How the items are linked:
reze: β>fugu, χ>ruba
givi: β>rono, χ>basa
beva: β>teku, χ>veni
funi: β>rasi, χ>mifi
veni: β>gati, χ>beva
beko: β>basa, χ>rono
teku: β>kelo, χ>tebo
paku: β>laki, χ>fale
rono: β>nole, χ>beko
laki: β>name, χ>nuto
futu: β>ruba, χ>fugu
basa: β>pibu, χ>givi
bami: β>kavi, χ>kulu
kofa: β>bami, χ>pomu
labu: β>rigi, χ>nafe
sugu: β>bime, χ>modo
nole: β>boso, χ>mogi
bime: β>kupu, χ>base
naru: β>noso, χ>boda
mifi: β>kofa, χ>funi
kelo: β>mifi, χ>rasi
vora: β>mene, χ>runa
pibu: β>runa, χ>mene
base: β>modo, χ>bime
rigi: β>base, χ>kupu
ruba: β>famu, χ>reze
fale: β>sale, χ>paku
kupu: β>nafe, χ>rigi
boso: β>boda, χ>noso
rasi: β>tebo, χ>kelo
fugu: β>naru, χ>futu
modo: β>zapu, χ>sugu
boda: β>futu, χ>naru
nafe: β>dofo, χ>labu
pomu: β>funi, χ>kofa
runa: β>vene, χ>vora
famu: β>beva, χ>gati
name: β>vora, χ>vene
tebo: β>veni, χ>teku
noso: β>mogi, χ>boso
zapu: β>kulu, χ>kavi
gati: β>reze, χ>famu
vene: β>nuto, χ>name
nuto: β>fale, χ>laki
kulu: β>pomu, χ>bami
mogi: β>beko, χ>nole
mene: β>givi, χ>pibu
dofo: β>paku, χ>sale
kavi: β>sugu, χ>zapu
sale: β>labu, χ>dofo

The rows follow the links: the fewer symbols apart two items are, the more alike their rows tend to be.

Each row is also shifted at random along 2 hidden directions that mean nothing.

Some items, each with a row of numbers:
naru
[-52,-18,-30,-18,-4,-30,-3,30,17,13,14,29,-15,-19,-36,15,14,-10,1,23,44,-39,-42,1,23,-7,12,46,-29,-31,77,1,-42,18,0,32,-25,-22,14,26,19,-1,-61,34,-33,22,9,18,-18,50,34,25,-18,10,-15,-16,20,-10,29,13,-2,-12,-31,-18,-8,-11,-23]
kulu
[26,-7,62,16,30,-1,2,-2,-51,29,-44,5,14,-8,-9,-52,-7,56,-4,21,27,20,-21,-50,-2,-4,4,-10,-25,16,-33,33,4,24,0,-26,-36,20,21,2,20,-13,26,-28,-1,25,-11,-78,31,20,-9,31,-18,-58,13,50,-43,-2,26,-29,-1,-7,38,-2,-31,34,71]
givi
[16,37,13,36,-6,-21,-24,-37,-31,16,-3,41,-6,6,-5,10,-4,8,-56,42,48,9,-3,49,-18,-14,-48,22,28,12,5,15,52,23,46,8,34,12,-38,18,37,-9,-3,14,-9,12,-16,-50,80,35,-58,-55,16,-48,-3,-8,22,-6,29,9,31,-13,0,-28,9,-4,2]
mifi
[-31,24,36,22,14,-45,-18,-19,2,46,43,-1,25,4,17,-3,-26,49,14,-12,38,-13,-24,-18,-16,19,-47,20,35,-5,5,-9,-12,16,-5,-31,0,58,-14,24,11,13,-10,29,-22,47,10,-20,46,20,14,22,33,-53,-31,3,11,-52,22,5,-70,-17,-31,24,-6,57,27]
teku
[-21,40,41,-54,-9,-10,-2,-44,-23,39,28,-8,49,-18,21,-18,-13,64,25,-43,-23,7,-44,-36,-37,-6,9,2,6,-27,-9,-2,-12,19,-2,-56,-36,80,-16,-1,31,10,1,4,-20,30,24,-36,54,14,40,4,-26,-66,-38,-15,-34,-56,17,-10,-36,-7,-56,59,9,42,79]
laki
[15,2,-48,-49,-29,5,-4,16,-17,-24,38,-2,4,44,43,-2,-28,19,-32,1,-45,16,55,60,1,-83,11,25,-9,12,33,-2,-17,14,-9,-10,-17,-2,38,8,-36,10,-47,-44,31,-45,-29,18,65,22,38,-56,-61,-29,-21,-10,-36,1,4,11,39,20,-48,-48,-7,-7,-72]
base
[-8,9,27,-17,36,25,-31,4,-17,23,-11,15,16,-46,-53,-41,-1,-9,12,37,5,29,-36,-1,25,3,12,14,-6,-3,-2,16,-3,38,19,35,0,16,-78,-18,49,-50,-23,24,-56,30,33,-40,0,42,3,-3,-47,-6,-4,1,-12,36,43,7,51,-32,-4,39,25,3,24]
kupu
[0,-52,-43,8,-14,19,39,58,9,-55,-26,18,-58,30,-12,28,55,-24,7,-4,1,-11,17,-5,20,-28,48,6,-71,33,50,-6,-17,-29,-6,20,-26,-61,70,-15,-26,14,-17,-23,24,-51,-36,60,-46,-7,5,31,-4,60,41,10,20,40,-9,-11,6,25,31,-25,-19,-5,-36]
beko
[48,-14,-30,21,-6,-30,1,-22,-74,2,-41,23,3,-17,-22,-14,-8,47,12,-15,41,27,-10,9,-9,6,4,18,-30,-14,59,48,21,59,23,-43,-18,-35,56,54,38,28,5,-12,-24,-32,-29,-30,56,41,-6,3,-28,-73,-32,-4,-50,-51,45,-8,21,17,51,-90,-42,5,98]
funi
[25,-12,74,29,12,-16,21,-39,-56,3,-33,7,-17,16,54,-12,1,81,2,-37,-14,4,-1,-13,-45,-35,-36,18,-58,33,-18,2,34,2,-8,-62,-25,28,64,5,58,33,57,-39,46,-11,-14,-15,85,-24,-19,17,30,-58,19,42,-12,-27,21,-43,-56,18,27,31,-33,55,86]
sale
[-15,16,-4,-37,-4,15,-37,-40,-9,-23,49,22,-27,-13,-2,16,23,-17,-33,-41,-36,2,-22,41,-6,-35,-23,9,11,-17,2,-10,40,7,10,11,17,17,-87,-15,47,12,24,4,-17,-12,22,12,37,6,-31,-61,-13,13,-1,-44,7,3,31,1,31,1,-37,33,64,-38,32]
nole
[11,1,24,42,15,13,9,-18,-16,-20,-39,31,-56,5,-36,39,30,-19,-20,19,34,14,21,36,-8,-6,-31,-19,2,7,-24,18,54,18,32,19,22,-40,-49,-16,35,-9,44,5,0,-6,10,-18,9,-8,-61,-9,26,15,23,4,15,44,18,-14,23,-33,40,1,-2,-27,18]
runa
[61,19,-5,6,-12,0,-11,-61,-49,-13,-17,-12,5,5,19,0,1,18,0,-54,-22,30,31,18,-44,13,-6,-31,20,-1,-18,31,57,4,-25,-68,29,-12,24,38,-3,46,47,-39,15,-31,-30,-15,34,-30,-32,-17,22,-55,1,-12,-26,-65,2,-3,14,41,39,-57,-13,-33,86]
noso
[-5,-21,-36,-11,6,-31,-10,19,9,3,-16,23,31,-63,-78,-11,11,8,24,19,63,-8,-43,-9,19,30,13,39,-11,-31,64,16,-23,39,12,3,-16,-27,22,38,34,18,-17,21,-46,26,17,17,9,59,14,27,-35,-31,-38,-10,0,-31,43,5,17,-23,-14,-38,-19,14,54]
pibu
[70,-8,-4,29,-8,-4,25,-37,-51,-22,-27,26,-23,37,31,9,-6,36,-50,-14,2,22,19,34,-28,-52,8,-6,-28,43,29,32,32,27,-11,-52,6,-42,67,18,1,26,20,-53,24,-63,-40,-16,94,1,-23,-24,-19,-53,3,9,-37,-26,22,-12,40,36,37,-80,-32,-4,50]
basa
[51,20,-30,23,2,-31,7,-11,-25,6,-50,-16,27,-22,-15,-20,-5,36,30,-27,25,18,19,-14,-17,57,39,-51,37,-20,-1,49,20,51,-12,-15,10,-41,57,41,-35,22,25,-5,-8,-15,-20,-18,-9,-7,-17,-16,1,-40,2,-1,-50,-26,-7,24,37,21,38,-91,-51,-20,69]
name
[7,73,-47,-32,-17,-20,-28,-67,12,31,43,-40,70,-30,-3,-17,-35,5,26,-51,-19,19,-8,-15,-27,85,26,-43,76,-60,-6,13,-5,58,-10,-31,15,16,-17,69,-36,18,-3,27,-51,33,9,-18,-13,-3,11,-46,-15,-63,-52,-55,-51,-65,1,43,15,19,-33,-55,-1,-37,69]

Start here and follow the symbols in turn, left to right. Where do you end up?
Answer with the item's name.
[-37,-48,18,56,11,-6,22,32,8,5,-10,29,-35,12,0,19,22,-1,-27,42,68,-31,-7,4,2,-2,-43,34,-23,30,32,-20,5,-36,24,20,-3,-21,47,7,23,31,-4,26,8,5,-7,22,10,20,-22,30,63,24,5,25,48,16,3,-10,-28,-31,22,9,-19,30,-23]
β χ β χ: kavi
[-14,15,-4,-27,14,15,-31,-4,0,-12,3,22,-2,-34,-56,-14,1,-34,-7,36,-4,-6,-27,38,27,-8,7,17,5,-5,1,17,-22,27,23,22,-6,8,-93,-47,37,-33,-31,20,-23,28,46,-21,7,28,-18,-12,-44,30,-25,-16,25,27,4,13,31,-31,-29,42,36,-13,9]
β χ β: kupu
[34,-40,-36,10,7,-12,18,67,20,3,-22,34,0,8,-31,-3,-6,5,-24,46,38,-17,27,-11,25,-3,27,36,-42,9,52,10,-34,35,0,14,-28,-45,63,23,-22,-7,-49,-14,-21,-7,-28,-6,-4,50,9,12,-48,-4,-29,18,-16,24,26,9,39,-3,16,-79,-48,-2,-25]
χ χ β β: basa
[16,-54,-54,-9,-34,8,15,5,-6,-35,-27,-14,-7,-13,-19,9,45,2,22,-46,0,0,-7,9,14,-12,51,2,-41,8,60,-5,-17,-8,-6,-21,-12,-51,47,6,19,34,11,-32,17,-64,-11,45,-14,-2,18,-1,-27,6,-2,2,-28,-29,6,1,25,55,13,-18,-8,-3,61]
β χ: sale
[-3,-26,-18,60,13,-11,8,-17,4,-1,-43,-5,-16,-40,-43,28,49,-18,54,-6,61,-64,-37,-67,-1,86,-9,-22,13,-18,4,-9,1,-27,-10,7,7,-27,18,25,5,34,41,45,-11,33,8,39,-80,-30,-26,25,62,23,18,-9,18,-21,12,11,-30,-42,56,9,-4,4,79]
χ χ: sugu
[-35,14,-18,-41,15,32,-7,0,29,-17,31,26,-13,12,-3,24,16,-66,-36,46,-17,-2,4,66,22,-36,-1,7,-4,-8,-27,-12,9,-5,5,55,22,3,-86,-62,1,-49,-21,2,8,13,14,-2,-22,29,-9,-24,-41,49,11,-30,24,55,-7,22,47,-16,-38,41,44,-33,-84]
β χ β: nafe
[8,52,3,16,12,-25,-25,-44,-26,25,28,37,-2,7,-1,2,-8,14,-35,17,23,15,21,53,-31,-29,-65,11,23,-5,7,10,15,41,26,-13,38,18,-27,34,18,4,3,5,-4,-17,-20,-46,76,36,-23,-42,0,-38,-47,-14,3,-25,32,8,11,-7,-30,-40,-3,-11,6]
β β χ: beko
[15,32,3,49,14,-5,-25,-50,-6,30,-1,-11,17,-52,-49,19,-2,-32,9,14,51,-10,2,10,0,85,-14,-40,82,-20,-72,24,37,15,12,39,48,-1,-85,-4,4,-26,49,39,-20,42,18,-43,-48,-22,-75,-28,51,3,25,-36,13,-12,1,29,37,-34,38,-24,11,-36,52]
β χ β: beko
[13,10,-47,-66,-28,-5,-13,13,-5,-30,32,0,4,3,18,-10,-19,18,5,-34,-49,18,22,23,-8,-31,42,-1,-10,2,47,3,-16,19,-4,-13,-17,-9,40,26,-6,21,-24,-27,5,-51,-35,24,13,14,58,-36,-51,-29,-29,-8,-38,-30,-25,13,40,49,2,-32,-2,-14,3]
β β β β: mene
[14,-41,-26,30,-3,3,18,-1,-9,-16,-29,-13,-32,-35,-36,9,40,-37,30,-18,45,-28,-19,-43,9,54,13,-13,-24,-19,21,-11,0,-33,1,11,9,-48,39,19,1,22,39,24,-12,-4,-1,47,-84,-24,-32,48,49,37,32,-15,4,-12,2,-17,-2,1,45,-16,-5,-17,59]
β β β: dofo
[14,-22,76,18,16,2,14,6,-39,3,-51,33,-5,9,-25,-41,-35,51,-15,23,15,43,-4,-4,14,-44,2,10,-48,27,-16,24,-12,43,12,7,-44,11,5,-26,45,-37,-6,-36,-5,39,4,-57,49,38,2,12,-37,-45,-13,38,-27,36,49,-27,28,-28,6,27,-28,33,27]
β β χ: kofa
[-1,-12,18,25,24,22,8,-1,14,-17,-58,-9,-18,-27,-39,21,45,-43,3,4,21,-6,-3,11,8,37,-8,-46,-3,3,-60,21,32,8,27,43,24,-27,-44,-44,0,-29,42,5,2,3,18,-15,-54,-28,-42,-8,30,52,40,-15,14,52,-12,-8,26,-9,59,49,19,-31,13]
β β χ: fugu
[16,44,-47,-8,-14,-28,-32,-13,18,20,16,2,29,18,3,-14,-44,-2,-18,5,-6,20,22,47,-25,26,-8,-6,74,-11,-5,1,13,37,8,-3,34,35,-33,23,-37,-9,-24,19,-7,6,3,-9,34,32,2,-51,-32,-31,-26,-13,-16,-24,3,43,33,10,-32,-50,-13,-30,-28]
β χ β χ: vora
[-39,-14,17,31,3,-35,5,35,35,32,25,23,-19,27,36,10,-6,20,-23,45,50,-31,5,6,10,-14,-56,38,-1,22,23,-19,-22,-23,2,20,-15,41,44,4,-16,-12,-9,22,-1,41,-4,-3,32,27,4,37,50,-14,-3,11,45,-2,12,-7,-52,-21,-23,18,-20,30,-81]
χ χ: kofa
